Below is a small trained network, with its code and all its weights. Each question gives an input and a class and asks what happens when units are switched off, that is, made to give their printed mean instead of their output.

import numpy as np


def w(rows, s, z=0):
    codes = np.array(rows[::2]) - 128.0
    scale = np.full(codes.shape[1], s)
    scale[-1] = z or s
    return codes * scale


def norm(h):
    return h / np.sqrt((h * h).mean(-1, keepdims=True) + 1e-5)


def f(y):
    return np.maximum(y, 0)


def log_softmax(a):
    a = a - a.max(-1, keepdims=True)
    return a - np.log(np.exp(a).sum(-1, keepdims=True))


def net(x, mask):
    res = np.array(x, float).reshape(1, 4) / 4 @ E
    u = 0
    for l in range(4):
        y = f(norm(res) @ A[l][:, :-1].T + A[l][:, -1])
        res = res + np.where(mask[u : u + 5], y, B[l][:, -1]) @ B[l][:, :-1]
        u += 5
    return log_softmax(norm(res)[-1] @ U[:, :-1].T + U[:, -1])


A, B = {}, {}
E = w([
[112,133,38,220],'x0',
[22,112,41,65],'x1',
[194,117,49,3],'x2',
[146,17,74,191],'x3',
],0.0023)
A[0] = w([
[79,22,157,141,136],'0.n0',
[91,146,98,74,55],'0.n1',
[222,41,26,174,187],'0.n2',
[253,150,41,108,7],'0.n3',
[193,38,193,19,26],'0.n4',
],0.0042,0.0011)
B[0] = w([
[149,96,173,143,184],'0.n0',
[87,105,109,183,175],'0.n1',
[121,186,161,84,253],'0.n2',
[218,83,142,86,185],'0.n3',
[156,125,254,33,204],'0.n4',
],0.0057,0.0027)
A[1] = w([
[146,152,128,65,104],'1.n0',
[184,74,190,87,131],'1.n1',
[149,11,208,101,2],'1.n2',
[147,88,178,114,15],'1.n3',
[255,129,138,44,131],'1.n4',
],0.0047,0.0019)
B[1] = w([
[128,254,230,204,181],'1.n0',
[122,50,94,157,220],'1.n1',
[210,75,218,146,179],'1.n2',
[172,64,150,113,148],'1.n3',
[178,71,63,146,255],'1.n4',
],0.0026,0.0032)
A[2] = w([
[238,160,94,98,154],'2.n0',
[75,229,200,121,136],'2.n1',
[105,4,51,141,138],'2.n2',
[156,147,124,55,160],'2.n3',
[42,33,136,123,250],'2.n4',
],0.0047,0.0021)
B[2] = w([
[115,36,89,130,228],'2.n0',
[123,100,151,159,240],'2.n1',
[136,193,132,116,199],'2.n2',
[107,90,155,253,211],'2.n3',
[181,175,148,102,252],'2.n4',
],0.006,0.0027)
A[3] = w([
[171,121,152,108,252],'3.n0',
[148,123,133,254,183],'3.n1',
[115,148,159,140,114],'3.n2',
[137,82,80,145,68],'3.n3',
[86,176,77,109,100],'3.n4',
],0.0083,0.0024)
B[3] = w([
[108,145,84,160,227],'3.n0',
[68,155,142,61,253],'3.n1',
[95,108,121,83,172],'3.n2',
[104,128,44,2,157],'3.n3',
[204,157,135,190,162],'3.n4',
],0.0079,0.005)
U = w([
[226,28,212,129,161],'0',
[99,92,92,190,2],'1',
[14,186,204,115,185],'2',
[102,89,95,215,19],'3',
[154,74,7,71,160],'4',
[190,228,64,210,140],'5',
],0.012,0.0097)

Each question gives the input, the list of numbers given to net, and the class t.
The units are the neurons (one row each of A and B). Each row of codes is followed by its name. A weight is (code - 128) times the scale printed after its matrix; where a second scale follows, it is the last column's (A, B and U).
mask holds one flag per neuron, layer by layer. A switched-off neuron (its flag False) gives its mean, the last column of its row in B, instead of its output. The means were averaged over made-up inputs and are rounded, as every weight is.
A unit's drop is (log p(t) with every unit on - log p(t) with that unit switched off) / (log p(t) with every unit on - log p(t) with every unit switched off).
most important unit: the unit with the biggest drop
k most important neurons: the k neurons with the biggest drops, biggest first
top k neurons in layer l: the k neurons of layer l with the biggest drops, biggest first
drop of u: that unit's drop, to one decimal
input [-5,0,7,7], class 0: most important unit => 0.n4
input [2,-5,3,-7], class 4: top 2 neurons in layer 0 => (0.n2, 0.n3)
input [7,4,-1,7], class 5: top 2 neurons in layer 2 => (2.n2, 2.n3)
input [-3,6,-1,8], class 5: top 2 neurons in layer 3 => (3.n1, 3.n0)
input [-1,8,-5,0], class 5: top 2 neurons in layer 3 => (3.n4, 3.n1)
input [7,7,-5,1], class 5: 2 most important neurons => (3.n4, 2.n3)
input [-8,8,1,5], class 0: 3 most important neurons => (3.n1, 0.n4, 1.n2)
input [4,6,4,6], class 5: 2 most important neurons => (2.n2, 3.n4)
input [2,7,5,-8], class 5: 2 most important neurons => (3.n4, 3.n1)
input [-3,-3,8,-8], class 0: 3 most important neurons => (0.n4, 2.n3, 3.n1)
input [-4,-3,-8,8], class 2: 2 most important neurons => (3.n1, 0.n4)
input [5,4,2,-8], class 5: 2 most important neurons => (3.n4, 0.n4)
input [6,-1,-2,3], class 2: drop of 0.n2 => 0.0
input [5,-3,3,-6], class 4: drop of 2.n0 => 0.1
input [1,7,-3,-2], class 5: drop of 3.n4 => 0.5
input [1,6,-5,7], class 2: most important unit => 0.n0
